Below is a small trained network, with its code and all its weights. Each question gives an input and a target symbol and asks what happens when units are switched off, that is, made to give their printed mean instead of their output.

import numpy as np


def w(rows, s, z=0):
    codes = np.array(rows[::2]) - 128.0
    scale = np.full(codes.shape[1], s)
    scale[-1] = z or s
    return codes * scale


def f(y):
    return y / 2 * (1 + np.tanh(0.7978845608 * (y + 0.044715 * y**3)))


def softmax(a):
    e = np.exp(a - a.max(-1, keepdims=True))
    return e / e.sum(-1, keepdims=True)


def log_softmax(a):
    a = a - a.max(-1, keepdims=True)
    return a - np.log(np.exp(a).sum(-1, keepdims=True))


def net(x, mask):
    ids = ['ΓΔΞΠΣΩελμτφψ'.index(c) for c in x.split()]
    T = len(ids)
    res = E[ids] + P[:T]
    q, k, v = (res @ M[0].T for M in (Q, K, V))
    z = softmax(np.where(np.tri(T) > 0, q @ k.T / 4**0.5, -1e9)) @ v
    res = res + np.where(mask[0], z, O[0][:, -1]) @ O[0][:, :-1]
    y = f(res @ A[0][:, :-1].T + A[0][:, -1])
    res = res + np.where(mask[1:13], y, B[0][:, -1]) @ B[0][:, :-1]
    return log_softmax(res[-1] @ U[:, :-1].T + U[:, -1])


Q, K, V, O, A, B = {}, {}, {}, {}, {}, {}
E = w([
[112,100,165,83,116],'Γ',
[189,63,193,103,73],'Δ',
[124,29,209,158,109],'Ξ',
[213,190,98,110,109],'Π',
[108,174,112,115,152],'Σ',
[91,152,123,143,163],'Ω',
[165,159,129,58,97],'ε',
[72,51,199,81,113],'λ',
[156,98,149,196,136],'μ',
[69,136,81,175,3],'τ',
[89,144,113,190,186],'φ',
[102,129,151,83,127],'ψ',
],0.016)
P = w([
[174,169,197,165,152],'0',
[203,101,91,78,218],'1',
[139,159,220,93,248],'2',
[152,130,159,65,201],'3',
[110,103,12,119,83],'4',
[124,207,173,187,50],'5',
[123,141,100,137,111],'6',
[106,78,41,62,204],'7',
[146,109,188,51,171],'8',
[110,101,131,95,122],'9',
],0.011)
Q[0] = w([
[145,62,127,80,231],'h1',
[87,156,245,204,123],'h1',
[156,168,183,75,153],'h1',
[71,91,47,145,19],'h1',
],0.012)
K[0] = w([
[89,116,20,161,2],'h1',
[125,187,195,126,138],'h1',
[75,190,170,169,106],'h1',
[185,55,43,45,250],'h1',
],0.011)
V[0] = w([
[205,194,58,167,146],'h1',
[143,12,166,96,70],'h1',
[201,70,118,190,86],'h1',
[197,126,113,39,78],'h1',
],0.011)
O[0] = w([
[196,146,56,138,55,47],'h1',
[74,169,187,145,137,254],'h1',
[71,180,189,174,33,190],'h1',
[208,177,249,94,165,177],'h1',
],0.011,0.0047)
A[0] = w([
[84,146,160,185,50,255],'n1',
[127,130,137,156,117,180],'n2',
[112,189,89,120,118,129],'n3',
[164,125,44,134,105,61],'n4',
[179,155,181,126,209,87],'n5',
[88,108,162,120,101,123],'n6',
[134,90,118,177,110,119],'n7',
[173,114,167,121,246,71],'n8',
[169,92,160,90,179,122],'n9',
[106,118,137,182,161,141],'n10',
[165,111,131,50,187,190],'n11',
[74,185,107,129,159,106],'n12',
],0.012,0.0059)
B[0] = w([
[158,168,87,64,192,248],'n1',
[146,116,101,61,145,152],'n2',
[91,91,229,99,155,134],'n3',
[75,106,145,147,162,158],'n4',
[105,129,154,99,2,214],'n5',
[142,96,112,211,139,197],'n6',
[107,103,161,67,143,134],'n7',
[74,176,78,158,83,195],'n8',
[176,178,64,145,60,186],'n9',
[122,119,161,76,145,163],'n10',
[125,99,131,200,182,197],'n11',
[159,154,164,149,196,160],'n12',
],0.009,0.014)
U = w([
[78,154,117,190,79,67],'Γ',
[85,131,210,29,72,82],'Δ',
[116,50,219,99,193,170],'Ξ',
[231,130,170,183,147,240],'Π',
[195,131,70,245,186,170],'Σ',
[122,92,75,146,163,76],'Ω',
[147,205,54,143,55,1],'ε',
[11,122,161,199,85,33],'λ',
[98,197,4,2,137,250],'μ',
[107,118,123,84,119,21],'τ',
[32,7,176,122,126,115],'φ',
[112,171,66,210,101,141],'ψ',
],0.0068,0.0051)

Each question gives the input, a string of symbols that net reads in full, and the target symbol t.
The units are the heads (4 rows each of Q, K, V and O) and the neurons (one row each of A and B). Each row of codes is followed by its name. A weight is (code - 128) times the scale printed after its matrix; where a second scale follows, it is the last column's (O, A, B and U).
mask holds one flag per unit, heads first, then neurons. A switched-off unit (its flag False) gives its mean, the last column of its rows in O or B, instead of its output. The means were averaged over made-up inputs and are rounded, as every weight is.
A unit's drop is (log p(t) with every unit on - log p(t) with that unit switched off) / (log p(t) with every unit on - log p(t) with every unit switched off).
The circuit of an input: a set's keep is (log p(t) with only the set's units on - log p(t) with every unit switched off) / (log p(t) with every unit on - log p(t) with every unit switched off). Starting from the 12 units with the biggest drops (on a tie, the unit counted first), units are removed one at a time, each time the one whose removal leaves the highest keep (on an exact tie, the one counted first), for as long as the keep stays at least 0.8.
units of the circuit, in order: the units of the circuit, biggest drop first
most important unit: the unit with the biggest drop
k most important neurons: the k neurons with the biggest drops, biggest first
input λ Σ Ω Γ ψ, target Σ: units of the circuit, in order -> h1; n11; n5
input ψ μ φ, target ψ: units of the circuit, in order -> h1; n8; n1
input Δ Δ Γ λ ψ Γ ψ, target λ: units of the circuit, in order -> h1; n1; n8
input ε ψ μ, target ε: units of the circuit, in order -> h1; n5; n8
input φ Ξ Π Σ Δ ε Σ Ω, target Δ: units of the circuit, in order -> h1; n5
input Δ λ Ω Ξ Σ, target λ: units of the circuit, in order -> h1; n1
input ψ Δ λ λ Σ Σ Γ Ω λ, target Σ: units of the circuit, in order -> h1; n11
input Σ λ Δ λ φ, target λ: units of the circuit, in order -> h1; n8
input λ Ξ Δ, target λ: units of the circuit, in order -> h1; n8
input φ μ Π Δ λ, target μ: units of the circuit, in order -> n1; h1
input φ τ Ξ ε Δ Π ψ Δ φ, target Π: units of the circuit, in order -> h1; n8
input Δ μ Σ ψ Ξ ψ μ λ Σ τ, target μ: most important unit -> n1
input Δ μ Δ ψ, target Δ: 2 most important neurons -> n5; n11
input ε Ξ λ Ξ, target ε: 3 most important neurons -> n9; n8; n5
input ε Δ Δ, target ε: most important neuron -> n9
input Σ λ Π Π Σ φ Γ Σ λ, target φ: 3 most important neurons -> n1; n4; n9
input Δ Π ψ Ξ Δ, target Π: 2 most important neurons -> n8; n5
input Σ φ Δ Δ Γ, target φ: 2 most important neurons -> n1; n4
input μ Σ Ω, target μ: 2 most important neurons -> n1; n11
input τ ψ Γ τ Π Γ τ, target μ: most important neuron -> n11
input λ λ μ Δ Ω Σ, target μ: 3 most important neurons -> n1; n11; n6
input Γ Δ φ Σ Ξ φ, target φ: 2 most important neurons -> n1; n4
